Here is a tiny trained network, its code and every weight. The questions are about switching its units off for an input and a class, where a switched-off unit gives its printed mean instead of its output.

import numpy as np


def w(rows, s, z=0):
    codes = np.array(rows[::2]) - 128.0
    scale = np.full(codes.shape[1], s)
    scale[-1] = z or s
    return codes * scale


def norm(h):
    return h / np.sqrt((h * h).mean(-1, keepdims=True) + 1e-5)


def f(y):
    return np.maximum(y, 0)


def log_softmax(a):
    a = a - a.max(-1, keepdims=True)
    return a - np.log(np.exp(a).sum(-1, keepdims=True))


def net(x, mask):
    res = np.array(x, float).reshape(1, 6) / 4 @ E
    u = 0
    for l in range(3):
        y = f(norm(res) @ A[l][:, :-1].T + A[l][:, -1])
        res = res + np.where(mask[u : u + 10], y, B[l][:, -1]) @ B[l][:, :-1]
        u += 10
    return log_softmax(norm(res)[-1] @ U[:, :-1].T + U[:, -1])


A, B = {}, {}
E = w([
[177,151,99,165,170,187,87,94,99,81,121,174],'x0',
[122,65,153,155,110,153,175,186,208,181,80,115],'x1',
[254,116,151,145,71,204,77,102,47,145,208,214],'x2',
[163,96,69,47,166,74,221,145,112,77,28,50],'x3',
[89,51,196,224,127,41,87,31,69,149,171,113],'x4',
[165,105,161,67,2,168,136,186,87,220,208,150],'x5',
],0.0043)
A[0] = w([
[115,123,180,174,143,40,48,66,56,127,165,155,108],'L0N1',
[111,97,120,127,157,100,209,145,141,136,46,66,136],'L0N2',
[101,153,148,121,121,223,108,237,238,188,161,200,38],'L0N3',
[120,133,137,149,112,119,140,167,97,104,82,155,1],'L0N4',
[199,170,39,121,164,143,53,113,109,75,124,138,66],'L0N5',
[177,183,94,119,199,183,121,128,93,22,112,172,26],'L0N6',
[132,126,79,2,84,114,220,203,128,135,127,62,54],'L0N7',
[150,123,128,134,135,116,60,91,15,182,197,172,130],'L0N8',
[150,178,56,131,157,161,154,83,102,93,130,149,36],'L0N9',
[242,84,139,132,48,176,118,127,93,162,171,208,60],'L0N10',
],0.0045)
B[0] = w([
[41,108,132,121,78,125,99,87,123,117,211,107,253],'L0N1',
[130,69,178,138,135,144,166,144,165,79,130,86,248],'L0N2',
[40,253,184,234,65,193,87,186,202,205,70,163,205],'L0N3',
[79,185,90,217,176,171,159,66,221,76,61,139,128],'L0N4',
[153,206,147,98,174,183,132,77,131,55,105,172,185],'L0N5',
[233,248,35,93,153,158,104,16,186,39,156,165,186],'L0N6',
[88,187,78,50,10,50,191,109,79,83,178,50,229],'L0N7',
[90,107,119,158,53,135,49,128,84,125,154,149,242],'L0N8',
[166,152,112,122,183,133,75,127,157,103,126,133,154],'L0N9',
[219,85,230,181,86,180,128,137,6,179,51,160,214],'L0N10',
],0.0044,0.0046)
A[1] = w([
[78,145,120,148,179,144,102,221,207,198,101,195,51],'L1N1',
[224,156,14,77,222,141,104,120,126,83,121,188,60],'L1N2',
[141,150,73,9,102,69,208,164,135,153,92,69,33],'L1N3',
[131,151,93,21,106,97,212,198,126,120,145,98,33],'L1N4',
[115,127,127,59,112,102,187,125,126,112,122,84,52],'L1N5',
[74,196,106,158,111,191,177,204,167,238,102,109,33],'L1N6',
[189,106,157,133,91,161,126,148,72,152,143,167,68],'L1N7',
[223,111,163,116,99,148,93,163,56,188,115,203,46],'L1N8',
[123,145,99,2,143,68,181,181,145,117,146,94,2],'L1N9',
[118,26,140,172,228,93,204,123,196,115,72,82,21],'L1N10',
],0.0051,0.0037)
B[1] = w([
[62,205,107,194,71,120,101,180,205,175,87,178,177],'L1N1',
[137,225,76,114,205,162,73,39,201,46,143,182,220],'L1N2',
[156,146,79,32,49,118,106,139,103,97,153,61,253],'L1N3',
[178,91,108,51,71,42,74,117,128,119,85,69,231],'L1N4',
[154,73,98,119,132,110,113,149,134,133,147,79,205],'L1N5',
[63,171,145,138,52,127,47,166,198,101,102,184,213],'L1N6',
[130,103,125,116,151,160,254,111,115,162,164,58,198],'L1N7',
[212,47,201,164,145,223,184,177,27,214,199,118,213],'L1N8',
[142,84,89,120,40,56,103,138,76,161,56,114,213],'L1N9',
[134,58,172,179,246,123,233,182,150,86,178,118,233],'L1N10',
],0.0058,0.0038)
A[2] = w([
[181,111,166,130,114,150,147,146,80,210,150,130,84],'L2N1',
[178,110,32,167,176,62,137,178,138,197,126,149,28],'L2N2',
[150,138,82,32,74,79,170,134,121,146,55,88,68],'L2N3',
[179,149,121,110,207,94,157,154,128,253,20,173,2],'L2N4',
[169,190,92,97,133,223,166,70,145,94,94,163,97],'L2N5',
[228,109,174,135,120,207,111,157,42,213,98,175,91],'L2N6',
[75,128,126,108,74,105,125,148,166,130,87,93,123],'L2N7',
[99,185,84,71,88,124,153,112,185,96,138,94,151],'L2N8',
[146,78,101,144,197,94,165,131,101,129,115,122,56],'L2N9',
[218,105,204,156,139,171,151,138,66,169,135,182,103],'L2N10',
],0.0069,0.0078)
B[2] = w([
[171,177,59,132,154,183,153,69,130,100,206,79,194],'L2N1',
[125,76,197,132,85,115,69,74,64,221,140,112,128],'L2N2',
[197,61,160,70,114,77,70,159,36,149,86,77,232],'L2N3',
[1,64,188,228,155,102,71,133,225,109,50,219,128],'L2N4',
[146,148,86,108,195,91,120,105,151,101,96,210,206],'L2N5',
[142,195,45,91,93,212,254,110,154,225,211,22,238],'L2N6',
[158,128,138,119,105,160,138,160,104,168,97,149,222],'L2N7',
[193,104,137,128,130,126,95,129,107,151,71,187,253],'L2N8',
[113,165,124,172,109,166,185,133,179,118,168,138,155],'L2N9',
[156,185,45,86,90,198,196,105,103,198,194,51,226],'L2N10',
],0.0079,0.0054)
U = w([
[50,21,204,210,254,54,240,162,212,53,140,57,1],'0',
[202,205,56,103,41,248,224,66,52,246,245,49,153],'1',
[232,232,35,85,253,147,67,26,158,26,69,250,168],'2',
[17,102,192,191,77,69,11,8,22,159,227,158,156],'3',
[27,224,194,215,43,198,95,231,243,219,39,237,122],'4',
[236,44,124,8,44,26,117,231,84,129,8,35,189],'5',
],0.0084,0.0035)

Each question gives the input, the list of numbers given to net, and the class t.
The units are the neurons (one row each of A and B). Each row of codes is followed by its name. A weight is (code - 128) times the scale printed after its matrix; where a second scale follows, it is the last column's (A, B and U).
mask holds one flag per neuron, layer by layer. A switched-off neuron (its flag False) gives its mean, the last column of its row in B, instead of its output. The means were averaged over made-up inputs and are rounded, as every weight is.
A unit's drop is (log p(t) with every unit on - log p(t) with that unit switched off) / (log p(t) with every unit on - log p(t) with every unit switched off).
The circuit of an input: a set's keep is (log p(t) with only the set's units on - log p(t) with every unit switched off) / (log p(t) with every unit on - log p(t) with every unit switched off). Starting from the 12 units with the biggest drops (on a tie, the unit counted first), units are removed one at a time, each time the one whose removal leaves the highest keep (on an exact tie, the one counted first), for as long as the keep stays at least 0.8.
circuit, biggest first: the units of the circuit, biggest drop first
top k neurons: the k neurons with the biggest drops, biggest first
k most important neurons of layer l: the k neurons of layer l with the biggest drops, biggest first
drop of u: that unit's drop, to one decimal
input [1,3,3,-5,-7,-2], class 4: circuit, biggest first	L0N3
input [-6,6,0,-2,1,6], class 4: top 4 neurons	L0N3, L1N6, L1N1, L0N8
input [8,2,5,-2,7,-6], class 3: circuit, biggest first	L0N1, L2N6
input [7,-3,3,6,-4,4], class 2: top 2 neurons	L1N2, L0N6
input [4,-5,8,-8,-8,-6], class 2: top 3 neurons	L0N6, L1N2, L2N5
input [2,-2,-6,-6,3,-6], class 0: top 3 neurons	L0N8, L0N7, L0N3
input [3,-7,1,7,-6,5], class 5: top 3 neurons	L0N7, L2N3, L1N4
input [6,0,-5,0,2,5], class 3: 4 most important neurons of layer 2	L2N6, L2N10, L2N3, L2N1
input [-3,-2,3,-2,1,-7], class 2: top 2 neurons	L0N6, L0N5
input [2,2,-2,1,-3,8], class 5: 2 most important neurons of layer 1	L1N6, L1N4
input [6,8,-3,-5,1,-8], class 0: top 2 neurons	L1N10, L0N3
input [1,-1,1,1,7,-7], class 3: 2 most important neurons of layer 0	L0N1, L0N2
input [-3,-7,8,8,8,-8], class 3: 2 most important neurons of layer 0	L0N1, L0N8
input [-2,4,-6,-8,2,-6], class 4: circuit, biggest first	L1N1
input [-8,8,-3,-1,6,5], class 4: top 2 neurons	L2N3, L0N7
input [7,-1,2,8,0,4], class 2: top 2 neurons	L1N2, L0N6
input [2,1,-7,-4,1,-2], class 0: top 2 neurons	L1N10, L0N3
input [-3,-6,-1,-4,-4,0], class 4: drop of L0N3	0.6
input [-6,8,-3,-4,2,-6], class 0: drop of L1N10	0.8
input [-2,4,4,-3,-5,-5], class 4: circuit, biggest first	L0N3
input [-8,2,-7,-4,4,8], class 4: drop of L1N6	0.3
input [-7,2,-2,-3,-1,-5], class 0: drop of L1N10	0.6
